[ 107   79  134   21   19 -179   28  -87   11 -129 -331   99   82  -59
 -153   58  102  241 -170  129  174   51   31  375  177  -76 -198   29
 -162   93  -99  -21 -289  108  -22  -32 -129  -13   83] | gomin
[  -4  -16    7 -128  -46  133   75 -157  253 -174 -109  179  261   87
  311   47  -59  259 -104  -10 -153 -102  153  182   93 -256  187  -57
   16  294  -15   37 -376  -46  -62   45 -130  436  175] | nozog
[-202 -144   27 -262   45  -41  119 -230  177   -9  -46  207  -47 -192
 -102   72 -127  -23 -105  104 -212   91  117  -15   16 -200    3 -154
   85  150  -89 -177   43  221 -156 -238   55   74  -43] | loz
[ 461   14  301 -215  137 -237 -205 -132 -400   69 -248  166  -15   14
 -118 -144  -69  -83  -66   61  117  145  -64   71 -312   15   46 -140
  119 -230  141  117 -176   26   88  310 -198 -141   85] | Gomig
[-145 -120  -87  392 -130  246 -136 -575  298 -311  177 -401  326 -197
 -117  158  136   48  167 -246   15  243   -6  663 -279 -815 -371 -358
  507 -221 -286  371 -446   63  -83  275  204   77  427] | vasen
[-227  -21   61  183  321  -85  307 -242  122  -69  210  -99  -42   66
 -175 -202   86 -415  182 -168 -248 -230  161  -68   36 -117 -115  -96
  134  312  -93  495  167  165  144  252  -44   66 -156] | Divep
[ -28  297 -126   21 -138  103    4  -31  149 -116  -96 -183 -347   61
  -71  268 -122  263 -243  120   21  207  -57  131 -238 -384  -58  -63
  283 -174 -194    1  196  -18  -18   77  227   17  179] | nozog
[-157   55  -16 -168  -25  -10  -30 -138  -93 -236  -80  201    9 -170
   -3  198   13   40   -1  107  -31   82  173  209  -30   41 -332 -170
  -91   -5   69  -86 -210  199 -206  -27   38  153  120] | Divep
[ -22  -44   47  -78    5  -24  -64 -132  -22 -151 -178    6   50  193
  -46   83    0  119 -130  -15  -61  -11   -9  118 -161 -115  103 -156
  116  -18    5  -56 -108   79 -169   18  -21    4  -14] | loz
[  85  216 -372 -135 -164  373   62 -173  113  149 -226  217   59   67
  -48   -2  -29  170  364  157  533  -25  255 -225   82 -162 -142 -117
  209 -144   27  341   34 -112 -129  -74  -81  -57   70] | nozog
[  24  174 -159 -141   92 -149   17  -26   -9  214  -36  161 -235 -295
 -173  131  -82 -417    9  266 -103  159  255 -237 -145   -9 -296 -116
  133 -100   28   96  -72  268  -12   40   88 -127  209] | loz
[ 105   81   76   76  147 -221  111 -160   13   85 -259  211   52  -12
 -219 -159  104   79  138  181  114 -104  101  -20 -217   -3 -143  -33
 -194   -4   79   42 -127  118 -138  -10  -63  -83   -4] | ras
[ 240  318  147 -259  -40  -79 -155  339 -326   -7   58  148 -233  -88
  166  223 -139 -396 -270  391   24 -181   83 -579   60  295  -88  114
 -183    3  329 -371  331 -169   88 -301  200  -63  -58] | ras
[   2  -23  -47  -82   10   -7  -60   59    4   86  -22  204 -279 -218
  143  249 -279 -201  -66  176  -71  -10  115 -152 -173  -14 -158 -114
   12 -264  170 -164  -60   51 -120    7  110  127  158] | ras
[ -51   76  -15  -55  100  -59  188  291  -25   73    5    2  -46    1
   11   32  -87  -63   41   88   94 -144  125  -68  301   67   80  -26
 -133  209  120  184  158  -66  181 -135  -41   54   35] | nozog
[-156 -307 -133   92  -19  205  177 -243    4 -117 -228 -160  291 -113
 -134   51   51  369   71   64  262  -17   88  468  654  -52 -332 -116
 -234  230  -43  307 -273   18  -48 -224 -188  -14 -111] | vasen
[ 289  345   94  110   32 -221  126  253  232    0 -109   -1 -505 -272
 -171  195  -66 -234 -259  170 -106 -103    8 -230 -116  -96 -253  407
   -3   74   44  -49  217  -91  126 -138    1  -11  236] | vido
[ 107  -13   45   23   26  162  163 -462  106  315 -201  283 -187 -113
 -166 -152 -113  -36  149  172  296  -60  242 -280 -341 -156  150  107
   48  -48  -14  127  -59  -23 -227  -85  -23   -7   98] | ras
[ 316 -333  351  227 -215 -106    4 -772  163  317 -578  -42 -143 -110
  231    6   53  440 -339  284  -38  315  423   58 -526  140  292  355
  -92  219  -18 -245 -627  135 -136  314 -113  313  289] | zugur
[  11 -402 -225 -101  -93 -143 -217 -173  201 -145 -131  -56 -206  206
  117  239  223  514  -54 -121  -87  251 -108  540 -462  199  297  -12
   -5  188  -89 -641 -239  203 -409  101  291  375  451] | Pati
[ -58  331 -451 -373 -149 -139 -362  334   40 -408 -131  190   48   44
   -3  129  -67 -179  143  -34  -78 -115  -24 -107   64 -187   18 -255
  412  -78   -4  -63 -119  -10 -330  -85  159  229  350] | Pati
[  58   11  -79  -14   57 -356  -12  -63 -189   79 -362   -2  -15  203
  -27  -10   27  198 -223  142 -121  -10  -13  169  -99  208  256  112
 -157   88   55 -229  -67  206  -41  184  -73   22   85] | zugur
[ -58 -107  -34   43   37   -3   72   12  245 -131 -200 -128  114  -13
  125  214  -18   71  -59  227   64  -36   -4  -11   47  -48  -53  -61
 -178  118    4   15   67   16  -89   -1  -14  108   40] | zugur
[ -87   57  -15 -354 -109 -211  -65  156   39  -64  -65  228 -344 -103
 -158  150 -115 -174 -227  139  -42   85  180 -217 -151  200  -23 -212
  283 -451  137 -323 -130   85 -221 -346  155 -111  101] | loz
[ -36  431  139 -406  -26  115  -44  418  272 -229  311  294   66   48
  127  142   80 -173  150  308   85 -106  106 -603   93   60 -333 -151
  -27  -38  126  223   44  -90    1 -271   87    7  223] | zugur
[  78   12 -125  155  -48  291  179 -539  179  212 -476  -90  164  109
   45   87 -141  157 -113   27  152   10   11 -208  -27 -136  316   -9
  -29   73  -36  260    4 -138  -88  -37 -258   52  -32] | ras
[-241 -181 -223 -134  -38  -31  123  184   66 -114 -248 -134 -222  -75
   84  242 -196   28 -169  143  -16   -6   45  146  378  -38   24 -186
   23  102   38  -89   34  -70 -120  -32   18  253 -102] | gomin
[-226  237 -242  -58   27  188 -120   56 -142 -195   -1  -66   94  124
  119  241  -82  220   -5  -26 -243   94 -179  121   -8 -237 -213 -173
   52  -25 -169   21  122  101   84   53  287  113  -35] | loz
[-195  164 -143 -148  105  -98   79   26 -148  -29   65  149 -113 -343
 -232  179  -62 -411   72  124    6   34  125  -98   68   99 -345 -277
   82 -248  105   22   86  118  -79 -223   85  -84   80] | loz
[-168  373  279 -134  133 -189 -147  142  -46 -115  174  127  159  -83
 -481  269  136  -93  417  145  -74  166  184  213 -129 -384 -642 -601
  163 -135   20  308 -137  313 -139  -49  161 -243  391] | zugur
[ 325  520 -101 -140  -45  -11 -156 -165  -21 -160 -441  383  556  248
  -17 -254  -40  378   72   21  417  -86 -167  216  257 -211 -263  -13
 -303  -31  -45  465 -375 -125   59   -6 -362  -31   80] | Pati
[  85 -102  -53   65 -140   41 -120  107  -53  -37   59 -188 -442 -254
   71   70 -157  -69 -230   21  160  243   62   53 -200 -162  -37 -131
  418 -441    7   14 -172  -24  -12   96  124    2  118] | loz
[-111  391 -173 -108   96 -188   10  229   26 -174 -163   93 -262  157
   81  222 -125 -170 -112  191 -121 -103   56 -185  -67  -57 -132  -23
   -4   13   11 -125  129   43  -67   -8  116  209  -55] | gomin
[-191  175  -44 -134  153  -46   12  -45   39 -142  -90  195  132    4
  -51  252  -59   -6   83   79 -171  -20   80  110  -99 -146 -306 -169
 -171   99   25  -21  -67  265 -106 -143  104   56   40] | Divep
[  12   19  261  138  247 -165  -19   80  -43   56   17  -87   77   44
 -150  -13  124  -11  223  151   23   74   64 -304 -272  -13 -136 -228
  -49    8  110  463 -147  292   83   34  -54 -199  161] | nozog
[  72  218 -566 -103 -219  200  -17 -447   45   56 -555 -382  767  109
  108  168 -197  516  -47  147 -154  463 -246   12  168 -314 -195 -432
  144 -389 -236  311    1 -358  295  115 -101  104  -94] | zugur
[ 110   39  213  279   86  -56  257 -122  144  358 -238 -317 -627  -35
  151  287 -315   90 -699   46 -418   48   35 -111 -546 -406  708  214
  373  -79   21 -139  182  177  219  201  130   18  287] | Gomig
[ -33  429  108  -60  171 -206   22  362   13  -19  -15  237 -150 -254
 -228  200   17 -281   98  337  -84   45  133 -422 -261   30 -552 -113
  -36 -254   72   67   34  191   35 -165  213 -243   65] | zugur
[-290  -97 -106  194  104   65  156 -111    9 -112   50  106  236 -189
  -64   34   17  286   65 -105  -29   -2  -91  734  675 -208 -640 -166
 -268  200 -194   84 -235  139   58   72 -126  185 -205] | nozog
[-266   63   79  212  262 -448   76   42   37 -260 -184 -174  -95  -68
 -295  122  162   31 -191  143  -12   -4  -12  253  -89  -86  111 -185
   25  149 -135  -91  -17  567 -230  -88   32 -138  108] | vido
[  35  -37   72   62   43  -23   48   53  -95   35  -26 -119 -114  -53
  -79  -12  -62  -82 -181   13  -23  -31   21  -14  -20 -173  242   43
  187  150  -99  -32   45    0   28    6   42  -18  -45] | Gomig
[ -36 -188  339    9  115 -262 -138 -100 -150  -75  -24   20 -224  -23
 -192   69  -59 -167 -299  -35  -51   88  -44  -10 -599  -85  294  -15
  215 -204   -1 -311 -146  304 -152  -62  132 -170   54] | Divep
[ -97 -235  148   41    3  131  338 -392  117  199 -238  278  -11 -257
 -169  -96 -185  196 -138  160  222   72  248  -60   25 -124  103 -104
 -211  186  -33   22  -81    5 -164 -339  -86   74 -145] | zugur
[ -34  142  148 -386  164 -372 -136   38 -248 -285   89   61 -144   18
 -211   28 -149  -20 -266   13 -421  137 -109  257  114 -211 -188 -372
  302 -215  -60   -6    0  206  122   32   93   -2  134] | Pati
[ 565  551  101 -189  -31 -501  342  638  239  765 -218  279 -780 -420
 -176   98 -237 -139 -591  564 -403  315  433 -899   25  217 -131  138
  116 -262  157  -85  -30  -15  480 -218  -72 -185  370] | vido
[ 112  627  -85 -573 -175 -173 -459  514  258 -439 -196  400  -45  389
  -10  -40  249  238  207  -74 -206  -25  -74 -136  142 -130 -219 -488
  304 -246  231  -57 -290   62 -366 -205  198   74  303] | ras
[ 257   89  -59   62 -340 -119 -252 -230  338  -91 -477  212  120   54
  165  207  -97  326 -510  -20  -34  259   65  241 -576 -174  198   84
  164 -256 -156 -510 -596   70 -230   66    5   88  219] | zugur
[-197  140   63 -208   95 -206  -28   67    5 -173    3   45 -220   87
 -127    6  -62 -158    8   28 -139  -49   42   17 -154  -66  118 -164
  162 -138   36   -7    3  119 -134  -87  183    4   98] | gomin
[ 157 -218 -242   44 -176  276  127 -297  130  286   27  -28 -602 -162
 -209   40  126  -49 -331 -278  460  332  237  651  505 -271   19  319
  574  -84 -404 -200 -219  -70  146   47  149   77  318] | Pati
[-132   58  165  -73  134 -274   11  288   43 -136  140   15 -285 -263
 -140  118  -46 -289   -2  124 -203  -39  133 -204 -165   55 -112 -191
   41  -48  167  -91   55  159 -135 -314  229  -76   88] | Pati
[-254  237 -370  -97    9  291   36  301  234 -123  -10 -205  106 -135
 -122  594 -129  105  132  158   42  146 -108   84  344 -315 -437 -517
  168   31 -207  339  154   30  -44 -119  107  -98  101] | ras
[  75  101  -20  166  157  -98  -26  -63  -18   87 -160    0   85  124
 -224  -23   96  126  107  -38   18  -71  -85  172  -44 -179    1   -5
    7   76  -58  160  -26  258    6   86  -36 -214  108] | nozog
[ -11 -247 -636  431 -127  283  275 -337 -689  237 -617 -418  196  -48
  280  -50 -154  388 -433  134  649  236 -260  460  740   48  259  290
 -413  214 -287  153  202 -348  403  608 -334  391 -240] | vasen
[ 160  330  107 -142   67 -111 -186  -90    5  -58  -85  233  159 -117
   55  131  -99  107 -109  189  -75  137   76  -22 -557 -358  162 -257
  235  -72  -44    1 -210  388  -17   62  127 -114  371] | vido
[ 111   83 -317  544   39  151  513 -409  406  573 -516 -110  235 -374
  113  -32 -352  270  148  258  408  -90   62  -60  338 -135 -157   77
 -320  196 -172  777 -178 -262  289  245 -489  200   -6] | vasen
[-179   23  188 -420  -36 -128  102 -192 -123 -230 -373  362  168  -55
  108   13 -130  -20 -408   75 -121   99  191 -161  130  214  587 -226
   78  136  -90   20 -274   11  -94   40 -196  382  256] | Pati
[-149  410 -184 -386  -43   61  -73  314   83 -346  184  321  114   32
  117  323  -35   10    7   75 -174   29   17 -110  151  -63 -509 -248
   21 -101   42  131  -41   61   44  -91   41  135  288] | Pati
[  47   27   16  -84  -12    5  110 -250   44   84 -185  145   18    7
 -105   -9  -40  138  -73   54   56  -54   85  -21  116  -10   16  -18
   32   84   27  142 -157    8  -63  -69 -196   10   92] | Pati
[ -60  102    5 -193  -42  106 -139  103    6 -172  123  -25  -38  262
  159   53  -59  241  -36  -81    6  -37 -136  151  158 -296  177 -123
  155  162  -88  -54  219   22   85  -39  205  109   14] | gomin
[ -40  156   25   27  228 -291   19   27   72  -45 -243  111  186  -78
 -271  172   74   81  103  192   82   83   35  105 -163   60 -426 -241
 -163  -84  -25  193 -297  377  -36  -98  -56 -228  128] | Gomig
[-567 -190  280  230  474  -94  496 -411  364   28  357  229  114  -58
 -218 -187  -26  -62  327  -28 -208 -190   40   -1 -292   58   28   18
 -463  494 -381 -127  342  260 -215 -312   45  123 -499] | vido
[-121   10 -107 -127  -28  310  138 -370  149   14 -320   28  285   55
   45  262 -203  186    9  157 -120    4  125   21  208 -261  -98 -111
  -63  327 -109  317  -50  -63  -39   45 -131  203   18] | zugur
[ -49  153  -71 -158  -14 -229  -96  241 -190 -214  -61   42 -119   10
    8  163   34 -256 -185  176   50 -215   45  -33  142  120  -78   85
   28  -40  157 -364   -7  -25  -85 -169  156  117   93] | Gomig
[ -41   22    0  123  200  -58   99 -339 -212  168 -197   42  268   95
 -278 -160   44  144  187   43   35   19 -112  -11 -164  -94   -9  -88
 -137   58  -91  185  -30  120  -32   18 -140 -161 -217] | gomin
[ -84  -51   61   41   65 -197    6  323  214  -40   22   95  -69   74
   40  -24   44  127  -41   26  138  -55   20  315  332   33  149 -108
  -60  167 -261  -94 -200  151 -112  123  -40  106   69] | gomin
[   9   33   71 -117   82   48   26 -233 -231  202   50  229 -254 -376
  121   21 -331  -81   23  268   20   24  207 -233 -453 -119  -33  -17
   33 -120  190  -49  -91  164  -45  -91  128   73    4] | Divep
[-121   46  -97  -75   30  111  119  -72  210 -140 -123  -87   80  -60
  -12  315  -54  119   28  115   -3  144  123  137  -55 -298 -188 -248
   67   90   -3  294  -94   81  -34   -5  -52  126  259] | vido
[  49   -8   85   31  230 -120  109 -304  137   14 -450  147  430  298
  129  198   10 -185   78  179 -199 -413  -38 -352  150  470 -262  141
 -765  420  285 -147  -13 -218 -182 -229 -287  229 -364] | Pati
[-276  -56  -59   66  222  136  129 -484 -274  -15  -95  -26  338   59
  -82  222  -50  249   33   72 -190   10 -174  251   61 -220 -318 -139
 -256  247  -73   48   -9  155   28  -18  -52  115 -229] | gomin
[ -37 -243  210  157  238 -258  -40 -154 -175 -142 -213 -189  147  182
  -95  -25   38  225 -110   50  126  -36  -96  336  103   -9  113 -405
  -83  -43   44   52 -119  227  -47   42  -34  -33  -46] | nozog
[-196  140   11  -54  261 -210  180  -56  -78  222   92  160 -124   -7
 -539 -132  -96 -306  227  -19 -273 -101   48 -314 -116    3 -117 -128
   89   68  -30  214  217  190   29 -242   64 -328 -203] | vasen
[  88  215  -32   -3  -26 -199 -160    9 -226   27 -397 -194 -297  384
 -194 -141   47   89 -294   -2   58   57 -195    9 -108 -173  588  168
  293   55 -164 -166  140   58 -125  183   32  -88  -28] | vido
[ -58  199  137 -295  -91  -62 -101  165  -21 -273   91  200 -231    6
   97   25  -11  -93  -64  132  -81  -68  117 -206 -275  -23  -57  -74
  130 -223  190 -176  -60  -37 -160  -73  236  153  149] | Divep
[-127 -261  265  -51   49  -20  -55 -117   45 -376 -271  124  468  215
  -99  -18  152  272  -69  -98   57   42   86  472 -530 -385  373 -227
 -100  118  -41 -172 -216  281 -304  -87  139 -170  -30] | loz
[ -81  -64 -191 -172   86  -88 -209  187 -231   21 -275   37  112  337
   87  339    5  -70   71  179  235  -86  144  -32  117  123 -175 -212
 -100   41  304   51 -326  254  -69   40   -2   16  146] | Divep
[  64   59  -46  206  153   39  148   15  283  224  289  -65 -646  -81
  280  193 -282 -341  -25   33 -288 -279  101 -284 -529 -304   85  372
  205  277  165   64  177   35   85  266   75  324  237] | vido
[ 222  269  -27   46 -210  -80   22  184  159  -68 -585   -8 -187 -197
  163  218 -194  471 -678  111  142  167   10  472  614 -364  282   87
   54  299 -215  235 -285  230  124  259 -388  112  439] | gomin
[-212  -24 -399  336  -80  -60  140 -526 -185   67 -541 -497   58  -22
 -297  187  -58  235 -363 -109 -153  404  -15  465  -34 -455  258  272
  226  570 -510  162   46  298  193  290 -103   12  -18] | vasen
[ -86   21   88   -1  155   55   95  -28  -43   32   47  -42  107   72
  -13  -39   53  177  232  137  -11  -70   18   14   74 -185 -190   26
 -127  239   41  335  -58   69   79   50  -62   79   38] | zugur
